Below is a small trained network, with its code and all its weights. Each question gives an input and a target symbol and asks what happens when units are switched off, that is, made to give their printed mean instead of their output.

import numpy as np


def w(rows, s, z=0):
    codes = np.array(rows[::2]) - 128.0
    scale = np.full(codes.shape[1], s)
    scale[-1] = z or s
    return codes * scale


def f(y):
    return np.maximum(y, 0)


def softmax(a):
    e = np.exp(a - a.max(-1, keepdims=True))
    return e / e.sum(-1, keepdims=True)


def log_softmax(a):
    a = a - a.max(-1, keepdims=True)
    return a - np.log(np.exp(a).sum(-1, keepdims=True))


def net(x, mask):
    ids = ['ΘΠΣΩαβεηλμξτφψ'.index(c) for c in x.split()]
    T = len(ids)
    res = E[ids] + P[:T]
    u = 0
    for l in range(2):
        q, k, v = (res @ M[l].T for M in (Q, K, V))
        z = softmax(np.where(np.tri(T) > 0, q @ k.T / 2**0.5, -1e9)) @ v
        res = res + np.where(mask[u], z, O[l][:, -1]) @ O[l][:, :-1]
        u += 1
        y = f(res @ A[l][:, :-1].T + A[l][:, -1])
        res = res + np.where(mask[u : u + 16], y, B[l][:, -1]) @ B[l][:, :-1]
        u += 16
    return log_softmax(res[-1] @ U[:, :-1].T + U[:, -1])


Q, K, V, O, A, B = {}, {}, {}, {}, {}, {}
E = w([
[146,59,126,161,144,226,82,158,102,155,132],'Θ',
[181,122,123,119,59,87,201,188,71,92,90],'Π',
[131,201,97,117,130,195,194,94,46,224,161],'Σ',
[199,192,156,112,183,112,86,12,64,33,196],'Ω',
[131,123,115,133,40,172,175,181,179,112,160],'α',
[162,128,93,124,44,124,184,178,113,86,71],'β',
[141,88,145,105,138,137,218,192,160,52,165],'ε',
[165,110,128,104,135,124,205,206,73,42,191],'η',
[133,93,193,103,151,141,55,86,113,32,242],'λ',
[44,182,136,130,135,59,93,143,188,119,162],'μ',
[128,125,132,70,155,132,181,76,222,166,62],'ξ',
[157,73,194,104,178,107,179,81,86,212,215],'τ',
[149,117,126,122,100,131,206,179,149,53,128],'φ',
[116,137,99,156,59,173,198,149,182,28,136],'ψ',
],0.011)
P = w([
[174,136,2,134,213,104,169,138,177,127,155],'0',
[228,163,177,76,14,113,82,84,99,176,201],'1',
[95,92,93,171,133,106,220,151,90,83,126],'2',
[161,159,195,68,93,184,137,132,177,180,117],'3',
[77,107,128,210,150,88,198,133,86,76,98],'4',
[121,216,216,84,158,204,139,126,98,96,44],'5',
[76,108,125,224,135,74,177,121,88,86,108],'6',
],0.0086)
Q[0] = w([
[183,137,157,60,89,190,215,174,114,120,128],'L0H1',
[154,137,119,81,169,149,2,4,109,220,116],'L0H1',
],0.0077)
K[0] = w([
[155,130,193,147,178,217,135,98,71,144,89],'L0H1',
[224,87,1,103,55,118,160,175,147,105,197],'L0H1',
],0.0074)
V[0] = w([
[67,106,113,201,141,164,10,235,99,138,166],'L0H1',
[26,200,138,93,128,2,109,157,166,136,117],'L0H1',
],0.0052)
O[0] = w([
[112,80,130,221,159,217,151,253,158,128,221,67],'L0H1',
[101,89,83,15,124,96,149,248,90,197,123,248],'L0H1',
],0.0076,0.0015)
A[0] = w([
[130,158,99,140,156,94,100,67,224,115,123,65],'L0N1',
[131,144,61,125,121,162,138,139,104,165,170,117],'L0N2',
[92,160,178,108,142,91,85,123,160,118,157,205],'L0N3',
[145,145,81,196,153,101,100,128,88,99,98,140],'L0N4',
[180,78,122,79,221,141,183,150,139,169,169,189],'L0N5',
[139,112,155,109,124,117,120,135,120,164,194,153],'L0N6',
[128,56,109,213,143,173,124,143,85,83,161,110],'L0N7',
[88,72,127,209,131,146,146,115,161,82,106,66],'L0N8',
[145,90,162,156,52,85,161,157,60,102,98,3],'L0N9',
[106,133,85,192,156,109,138,154,182,90,147,115],'L0N10',
[118,109,65,93,168,81,170,159,116,90,78,56],'L0N11',
[110,165,74,147,130,132,138,102,161,149,112,100],'L0N12',
[156,79,88,109,122,148,94,135,87,134,57,252],'L0N13',
[142,166,216,89,168,151,177,142,110,53,83,103],'L0N14',
[72,132,111,108,140,114,150,254,136,141,120,49],'L0N15',
[166,161,176,94,71,111,66,95,88,115,168,160],'L0N16',
],0.0088,0.0024)
B[0] = w([
[122,6,225,115,74,191,213,152,88,64,167,161],'L0N1',
[135,155,188,165,91,157,180,174,76,104,120,165],'L0N2',
[185,88,158,89,173,159,80,110,141,115,129,202],'L0N3',
[198,133,97,79,200,102,154,108,109,97,154,154],'L0N4',
[63,173,185,220,69,48,79,117,126,157,82,192],'L0N5',
[127,67,181,147,155,163,126,105,129,153,107,172],'L0N6',
[187,178,120,44,170,109,86,95,170,187,156,193],'L0N7',
[146,163,52,34,145,113,72,42,150,187,182,165],'L0N8',
[53,118,105,36,135,122,63,104,160,149,254,159],'L0N9',
[138,91,124,213,120,202,150,202,159,122,131,190],'L0N10',
[151,64,56,145,171,101,130,152,122,81,104,207],'L0N11',
[134,104,129,86,77,203,175,169,100,110,105,154],'L0N12',
[196,169,188,114,142,123,205,176,240,183,94,161],'L0N13',
[64,170,125,166,50,148,38,131,172,132,99,190],'L0N14',
[158,151,71,9,184,142,21,114,102,150,159,255],'L0N15',
[124,98,209,160,158,184,201,165,165,34,110,198],'L0N16',
],0.0067,0.0065)
Q[1] = w([
[150,73,243,95,177,121,62,161,123,166,107],'L1H1',
[55,146,170,187,167,107,180,120,2,246,129],'L1H1',
],0.006)
K[1] = w([
[104,62,147,105,110,3,24,108,250,153,227],'L1H1',
[202,93,106,164,66,5,247,117,6,163,250],'L1H1',
],0.0057)
V[1] = w([
[190,235,119,56,73,229,190,120,82,231,123],'L1H1',
[149,54,140,64,114,195,19,131,254,104,106],'L1H1',
],0.0041)
O[1] = w([
[101,144,117,2,140,131,107,121,79,185,51,141],'L1H1',
[104,147,127,165,187,129,251,145,103,195,162,254],'L1H1',
],0.0078,0.0051)
A[1] = w([
[126,99,193,204,87,138,189,187,158,94,89,149],'L1N1',
[109,143,153,89,130,130,53,101,123,159,163,123],'L1N2',
[137,107,170,119,27,141,145,112,98,104,87,2],'L1N3',
[38,100,94,161,152,73,205,53,98,86,109,53],'L1N4',
[105,64,143,255,44,116,172,155,153,84,99,52],'L1N5',
[64,186,193,162,76,148,76,120,169,89,93,51],'L1N6',
[106,105,205,178,74,136,175,115,110,120,105,124],'L1N7',
[153,126,155,185,125,171,88,100,172,130,189,31],'L1N8',
[104,174,164,189,39,143,153,152,163,157,72,249],'L1N9',
[109,73,89,168,77,44,81,36,82,147,165,107],'L1N10',
[79,86,49,92,133,97,101,183,101,101,101,80],'L1N11',
[123,117,132,132,122,163,112,150,166,208,140,137],'L1N12',
[88,111,81,137,125,89,166,179,137,119,220,150],'L1N13',
[138,80,81,106,150,87,135,89,143,169,126,165],'L1N14',
[196,201,57,179,127,88,71,74,156,79,98,196],'L1N15',
[120,186,66,57,124,86,51,104,131,206,133,53],'L1N16',
],0.008,0.003)
B[1] = w([
[93,207,99,194,65,176,154,198,67,154,85,220],'L1N1',
[170,104,111,120,151,134,116,69,145,113,25,190],'L1N2',
[105,126,113,86,206,91,64,73,174,184,146,172],'L1N3',
[18,70,55,114,147,51,253,18,78,108,91,149],'L1N4',
[100,72,159,128,235,161,54,105,214,113,78,165],'L1N5',
[224,96,136,85,174,105,187,121,190,197,148,185],'L1N6',
[148,201,81,172,71,117,148,199,116,165,144,213],'L1N7',
[38,103,134,34,108,76,121,132,119,162,107,187],'L1N8',
[86,89,204,87,124,144,134,166,90,62,225,219],'L1N9',
[209,90,96,195,2,176,144,22,139,126,172,142],'L1N10',
[142,69,111,131,71,139,137,169,39,155,151,248],'L1N11',
[120,157,152,111,125,80,142,103,119,62,96,210],'L1N12',
[143,111,135,102,171,160,82,91,183,167,175,253],'L1N13',
[125,171,128,128,80,85,162,182,173,153,120,208],'L1N14',
[158,140,185,197,99,38,69,181,109,56,128,154],'L1N15',
[115,186,64,228,91,160,89,100,108,91,112,254],'L1N16',
],0.0074,0.0066)
U = w([
[150,231,89,125,171,86,101,88,254,190,76,190],'Θ',
[182,138,122,122,97,41,136,146,117,115,105,45],'Π',
[57,190,85,124,64,148,53,94,46,74,67,157],'Σ',
[126,146,127,146,195,73,175,88,61,49,176,67],'Ω',
[114,183,176,146,52,154,165,176,116,110,170,235],'α',
[213,109,99,136,96,119,161,161,124,122,42,58],'β',
[66,111,129,168,134,123,97,114,144,115,108,35],'ε',
[155,153,145,171,126,96,81,133,124,78,141,30],'η',
[135,40,217,16,199,121,126,79,202,132,158,253],'λ',
[126,79,63,120,116,125,108,163,94,176,168,145],'μ',
[62,111,92,110,127,80,194,119,109,159,68,14],'ξ',
[130,94,120,159,61,86,131,63,141,119,154,193],'τ',
[134,113,110,182,144,136,131,137,123,109,88,38],'φ',
[166,89,80,152,141,213,171,97,133,106,109,37],'ψ',
],0.0071,0.0029)

Each question gives the input, a string of symbols that net reads in full, and the target symbol t.
The units are the heads (2 rows each of Q, K, V and O) and the neurons (one row each of A and B). Each row of codes is followed by its name. A weight is (code - 128) times the scale printed after its matrix; where a second scale follows, it is the last column's (O, A, B and U).
mask holds one flag per unit, layer by layer, with each layer's heads first. A switched-off unit (its flag False) gives its mean, the last column of its rows in O or B, instead of its output. The means were averaged over made-up inputs and are rounded, as every weight is.
A unit's drop is (log p(t) with every unit on - log p(t) with that unit switched off) / (log p(t) with every unit on - log p(t) with every unit switched off).
The circuit of an input: a set's keep is (log p(t) with only the set's units on - log p(t) with every unit switched off) / (log p(t) with every unit on - log p(t) with every unit switched off). Starting from the 12 units with the biggest drops (on a tie, the unit counted first), units are removed one at a time, each time the one whose removal leaves the highest keep (on an exact tie, the one counted first), for as long as the keep stays at least 0.8.
units of the circuit, in order: the units of the circuit, biggest drop first
top k neurons: the k neurons with the biggest drops, biggest first
k most important neurons of layer l: the k neurons of layer l with the biggest drops, biggest first
input β Σ μ η η, target μ: top 4 neurons : (L0N11 L1N11 L0N9 L1N13)
input μ Ω Σ ξ μ ξ η, target ξ: units of the circuit, in order : (L0H1 L1N4 L1H1 L0N11)
input μ α Θ Θ Π, target Θ: units of the circuit, in order : (L0H1 L0N7 L0N8 L1N11)
input Θ φ μ μ Ω β, target α: units of the circuit, in order : (L1N9 L0N15 L1N1 L0N13)
input μ μ Θ Ω η μ, target Θ: units of the circuit, in order : (L1N11 L1N9)
input μ μ α β, target α: top 2 neurons : (L0N15 L1N9)
input μ ψ ε, target μ: units of the circuit, in order : (L0H1 L0N11 L1N11 L0N15)
input ψ τ μ τ Θ Θ ψ, target Θ: units of the circuit, in order : (L0N8 L0N7 L0H1)
input μ μ μ μ, target Σ: units of the circuit, in order : (L0H1 L1N16 L0N15)
input μ Θ η, target Θ: 2 most important neurons of layer 0 : (L0N7 L0N8)
input μ μ μ μ μ μ η, target μ: units of the circuit, in order : (L0H1 L1N11 L0N15)
input μ β μ τ μ λ, target α: units of the circuit, in order : (L1H1 L0N16 L1N1 L0N15)
input Θ Θ η μ φ, target μ: units of the circuit, in order : (L0H1 L1N11 L0N15 L0N9)
input Θ μ μ μ ε, target μ: top 2 neurons : (L1N11 L0N11)
input Θ η Σ μ μ, target μ: units of the circuit, in order : (L0H1 L1N11 L0N15)
input Θ η Σ β λ, target λ: units of the circuit, in order : (L1N16 L1N1)
input Σ μ β, target μ: top 2 neurons : (L0N9 L1N11)
input μ μ Θ Σ μ μ, target Σ: top 2 neurons : (L0N15 L1N16)
input μ μ Σ τ μ Σ, target λ: 2 most important neurons of layer 0 : (L0N16 L0N15)
input τ Θ Π μ, target α: top 2 neurons : (L0N15 L0N1)
input Θ Σ Θ μ ψ Σ η, target Σ: 2 most important neurons of layer 0 : (L0N14 L0N9)
input Θ φ ψ, target Θ: units of the circuit, in order : (L0N8 L0H1 L0N7)
input τ μ τ Θ τ Θ, target λ: 2 most important neurons of layer 0 : (L0N15 L0N7)
input Θ β η μ μ τ, target α: top 4 neurons : (L0N15 L1N7 L1N1 L1N9)
input μ Π μ λ, target α: top 3 neurons : (L0N16 L1N1 L1N7)
input λ η Ω Σ Ω μ, target α: top 3 neurons : (L0N15 L1N1 L0N1)
input μ Θ Θ ε ξ Σ, target α: top 2 neurons : (L1N9 L0N15)
